The symbols move the objects like this.
τ: s700->s471, s471->s700, s632->s724, s518->s789, s170->s637, s816->s751, s891->s287, s751->s816, s462->s161, s881->s718, s300->s757, s914->s658, s287->s891, s893->s243, s364->s621, s637->s170, s757->s300, s161->s462, s621->s364, s977->s324, s286->s67, s724->s632, s243->s893, s718->s881, s67->s286, s658->s914, s789->s518, s943->s800, s615->s618, s800->s943, s618->s615, s324->s977
β: s700->s914, s471->s658, s632->s615, s518->s286, s170->s364, s891->s365, s823->s800, s751->s356, s462->s881, s356->s751, s881->s462, s300->s133, s365->s891, s914->s700, s457->s243, s364->s170, s637->s621, s161->s718, s621->s637, s286->s518, s724->s618, s243->s457, s718->s161, s820->s324, s67->s789, s658->s471, s789->s67, s133->s300, s615->s632, s800->s823, s618->s724, s324->s820
δ: s310->s751, s471->s457, s518->s718, s170->s757, s891->s594, s751->s310, s462->s67, s881->s789, s300->s637, s914->s893, s457->s471, s893->s914, s637->s300, s757->s170, s161->s286, s621->s133, s977->s615, s286->s161, s724->s820, s243->s658, s718->s518, s138->s800, s820->s724, s67->s462, s658->s243, s789->s881, s133->s621, s615->s977, s800->s138, s618->s324, s324->s618, s594->s891
α: s700->s718, s471->s881, s170->s943, s891->s618, s823->s621, s751->s428, s462->s658, s881->s471, s300->s138, s365->s724, s914->s161, s287->s615, s457->s789, s893->s286, s637->s800, s161->s914, s621->s823, s286->s893, s428->s751, s724->s365, s243->s67, s718->s700, s138->s300, s67->s243, s658->s462, s789->s457, s943->s170, s615->s287, s800->s637, s618->s891, s324->s594, s594->s324
ψ: s310->s324, s471->s823, s170->s161, s816->s615, s891->s428, s823->s471, s751->s618, s462->s637, s356->s724, s881->s621, s300->s67, s914->s943, s364->s718, s637->s462, s757->s286, s161->s170, s621->s881, s286->s757, s428->s891, s724->s356, s243->s138, s718->s364, s138->s243, s67->s300, s658->s800, s789->s133, s943->s914, s133->s789, s615->s816, s800->s658, s618->s751, s324->s310
λ: s310->s300, s471->s365, s632->s718, s170->s816, s816->s170, s891->s658, s751->s637, s462->s618, s356->s621, s881->s724, s300->s310, s365->s471, s914->s287, s287->s914, s637->s751, s161->s615, s621->s356, s977->s286, s286->s977, s428->s800, s724->s881, s243->s594, s718->s632, s820->s789, s67->s324, s658->s891, s789->s820, s615->s161, s800->s428, s618->s462, s324->s67, s594->s243

In the rows, 24 means zero.

The rows follow the links: the fewer symbols apart two objects are, the more alike their rows tend to be.

Each row is also shifted at random along 6 hidden directions that mean nothing.

Name the object of each row.
31 28 27 19 26 20 23 28 25 16 33 22 30 20 23 21 20 27 25 29 16 16 26 23 24 22 38 16 30 30 25 19 9 22 23 29 33 18 22 25 24 18 25 26 25 28 19 22 25: s800
27 36 24 19 27 25 25 22 22 25 24 17 30 14 7 22 7 25 28 28 21 18 27 29 25 25 32 21 30 15 20 31 30 19 22 26 24 25 26 28 27 30 36 15 27 30 27 17 25: s138
16 26 28 28 24 26 23 18 18 26 17 33 26 23 20 25 27 18 25 19 32 24 33 19 32 30 17 30 28 32 24 17 25 19 1 17 22 15 30 16 16 10 22 29 25 12 20 26 25: s286
28 27 26 27 20 26 25 24 35 26 31 18 27 24 33 20 28 33 16 34 20 31 20 30 24 18 35 25 15 40 35 25 19 28 31 21 24 25 15 34 26 31 29 21 19 34 25 26 19: s751
30 32 24 26 16 26 27 24 26 26 19 19 30 17 20 24 29 26 24 29 19 33 29 29 27 20 36 28 16 33 30 32 19 24 27 22 20 29 21 29 26 30 28 26 20 30 29 27 18: s310
16 16 21 25 19 22 19 29 24 26 27 33 20 26 26 29 25 33 18 20 33 33 20 22 23 28 16 29 18 25 28 25 27 29 14 17 21 26 25 25 30 29 19 32 25 21 32 24 19: s632
11 21 24 26 19 23 27 7 34 33 30 29 17 27 27 18 16 20 11 28 39 31 15 22 20 31 14 28 13 27 24 26 47 25 24 18 21 24 19 24 15 27 23 11 35 21 21 23 23: s615
15 22 17 18 28 22 23 21 24 21 26 29 16 25 24 21 13 26 24 26 34 18 18 17 21 29 14 19 28 17 17 24 40 25 19 21 26 19 29 21 25 29 24 22 33 21 21 14 29: s700
17 18 21 30 27 24 19 29 19 27 25 28 19 26 29 22 26 34 31 23 33 23 21 25 22 26 15 28 27 22 25 26 27 25 20 16 20 24 35 18 32 32 19 30 23 21 22 21 28: s718
27 34 22 29 29 29 28 28 22 25 14 20 16 28 23 25 28 32 25 30 18 17 28 22 27 18 35 25 25 8 31 18 16 25 26 33 21 27 24 31 20 13 32 26 16 26 20 33 33: s133
15 27 26 28 24 21 25 24 24 28 33 32 29 19 22 20 21 31 25 31 35 22 24 24 22 30 34 29 28 29 30 26 22 22 26 20 24 19 31 28 26 27 28 20 27 20 21 26 26: s170
16 28 27 20 28 23 27 24 30 23 28 33 27 28 23 23 16 32 25 28 33 17 17 25 21 31 36 15 29 5 21 22 21 22 44 28 30 27 31 30 25 19 27 12 22 18 20 20 27: s943
28 29 26 29 27 21 30 18 23 31 29 17 25 18 22 22 18 22 24 32 20 20 15 25 23 19 31 31 27 22 30 24 31 19 17 24 20 22 23 29 23 24 32 15 29 31 19 30 27: s637
27 26 28 18 27 27 24 13 24 16 18 19 21 32 26 18 22 14 22 24 18 18 27 22 30 20 16 15 25 33 19 23 32 22 19 23 31 20 22 17 11 16 24 23 22 29 12 18 28: s243
31 35 24 28 25 26 26 21 21 28 23 19 29 16 13 20 25 21 27 28 19 26 29 27 27 22 35 27 29 28 29 33 27 20 25 25 19 22 25 28 26 31 34 21 22 31 24 29 26: s300
30 17 19 18 21 24 20 30 28 18 26 21 19 28 30 24 27 23 23 20 18 26 22 26 19 22 18 17 19 24 18 27 23 32 38 28 28 31 19 24 30 34 18 28 21 28 29 19 18: s365
29 25 19 27 22 27 31 27 26 27 24 16 19 22 28 26 24 36 22 33 20 29 19 26 20 16 35 29 16 20 28 25 27 30 17 23 18 28 20 31 32 32 30 28 22 32 32 26 21: s356
14 28 26 25 18 24 31 16 29 27 28 30 23 18 27 24 29 20 18 27 33 31 18 26 21 30 36 28 15 28 24 25 26 24 34 18 20 28 22 29 22 26 30 21 28 18 25 26 20: s816

From each start, follow one symbol. Which object do you reach?
Answers are names.
new walk
29 17 22 19 29 24 24 25 16 17 22 17 16 26 31 25 25 21 31 19 18 21 21 25 20 18 17 18 26 19 14 23 28 26 21 25 26 23 27 19 28 26 18 30 25 26 20 16 29
λ -> s365
new walk
13 19 29 18 21 24 22 22 30 18 26 31 24 31 31 28 22 33 14 26 33 24 19 23 26 25 18 18 16 22 20 14 24 22 16 19 29 23 21 24 21 14 19 23 23 21 26 16 21
λ -> s914
new walk
28 26 18 28 22 30 25 16 24 31 13 16 12 22 25 26 27 19 20 24 20 32 24 27 27 17 16 33 12 19 24 34 41 28 25 21 14 30 16 22 22 35 26 23 21 30 29 23 22
β -> s324
new walk
30 22 21 20 27 26 21 26 22 15 15 20 17 31 26 21 25 26 24 24 18 17 29 17 30 19 19 17 25 31 20 22 22 28 18 23 32 20 22 18 16 22 19 34 17 28 18 18 29
α -> s789
new walk
14 22 27 27 16 24 19 24 29 27 20 32 29 28 22 27 24 38 16 26 32 29 30 26 32 27 17 27 19 29 29 23 22 23 10 19 22 21 25 22 25 23 23 26 20 20 30 24 18
τ -> s324
new walk
28 19 25 18 20 23 23 21 32 20 30 18 25 29 29 25 15 33 15 28 20 21 16 26 22 19 15 20 17 25 23 22 34 22 21 23 26 27 17 27 26 28 20 18 27 35 26 18 20
δ -> s594
new walk
17 20 28 20 24 23 22 23 20 18 26 32 27 24 29 25 22 28 28 21 33 19 24 28 21 26 16 18 25 24 16 23 27 20 16 17 25 22 33 20 28 25 22 23 24 19 22 14 27
ψ -> s943
new walk
30 16 28 17 25 20 15 34 23 17 31 18 37 26 20 23 14 34 29 20 16 15 24 27 20 22 16 17 33 29 23 22 19 21 17 26 30 20 26 21 34 23 17 24 24 30 25 20 27
δ -> s243
new walk
17 25 26 19 23 26 19 28 23 19 22 30 32 25 20 21 18 35 28 23 34 17 32 29 28 30 17 21 27 32 19 28 24 22 17 17 29 21 31 18 27 27 23 24 20 22 25 15 25
τ -> s243
new walk
29 22 22 31 30 31 24 23 19 25 12 21 15 29 35 17 42 20 29 23 16 27 29 27 32 17 20 27 20 33 25 28 19 29 28 21 22 25 27 20 17 27 19 34 13 28 16 27 28
τ -> s518
new walk
13 16 28 29 26 25 24 22 26 28 29 33 26 33 36 18 34 27 27 23 35 23 20 31 23 28 18 26 24 25 27 23 24 23 36 20 23 26 33 21 23 25 17 21 21 17 16 24 26
α -> s914
new walk
32 16 26 28 26 21 21 27 15 29 28 19 31 24 22 29 21 24 32 14 17 21 24 27 22 19 12 32 31 10 26 19 27 14 12 32 16 23 26 19 33 16 21 20 30 24 27 33 27
ψ -> s637
new walk
16 25 19 28 29 27 23 24 20 28 16 33 17 26 21 22 27 18 28 20 33 24 28 20 27 32 18 28 27 20 23 27 25 28 27 21 22 22 30 18 18 24 22 31 23 14 19 25 29
τ -> s789
new walk
32 15 25 25 16 23 18 25 26 29 32 18 29 26 26 28 24 27 19 22 16 29 22 26 24 18 16 28 18 29 30 21 23 23 14 25 20 25 16 22 31 24 19 25 26 29 33 29 18
λ -> s462
new walk
29 23 31 31 25 27 17 28 22 26 18 20 30 30 25 24 32 25 29 20 17 24 33 29 32 17 15 27 29 29 33 22 15 19 23 26 25 21 25 18 23 21 21 25 16 27 21 32 25
ψ -> s300
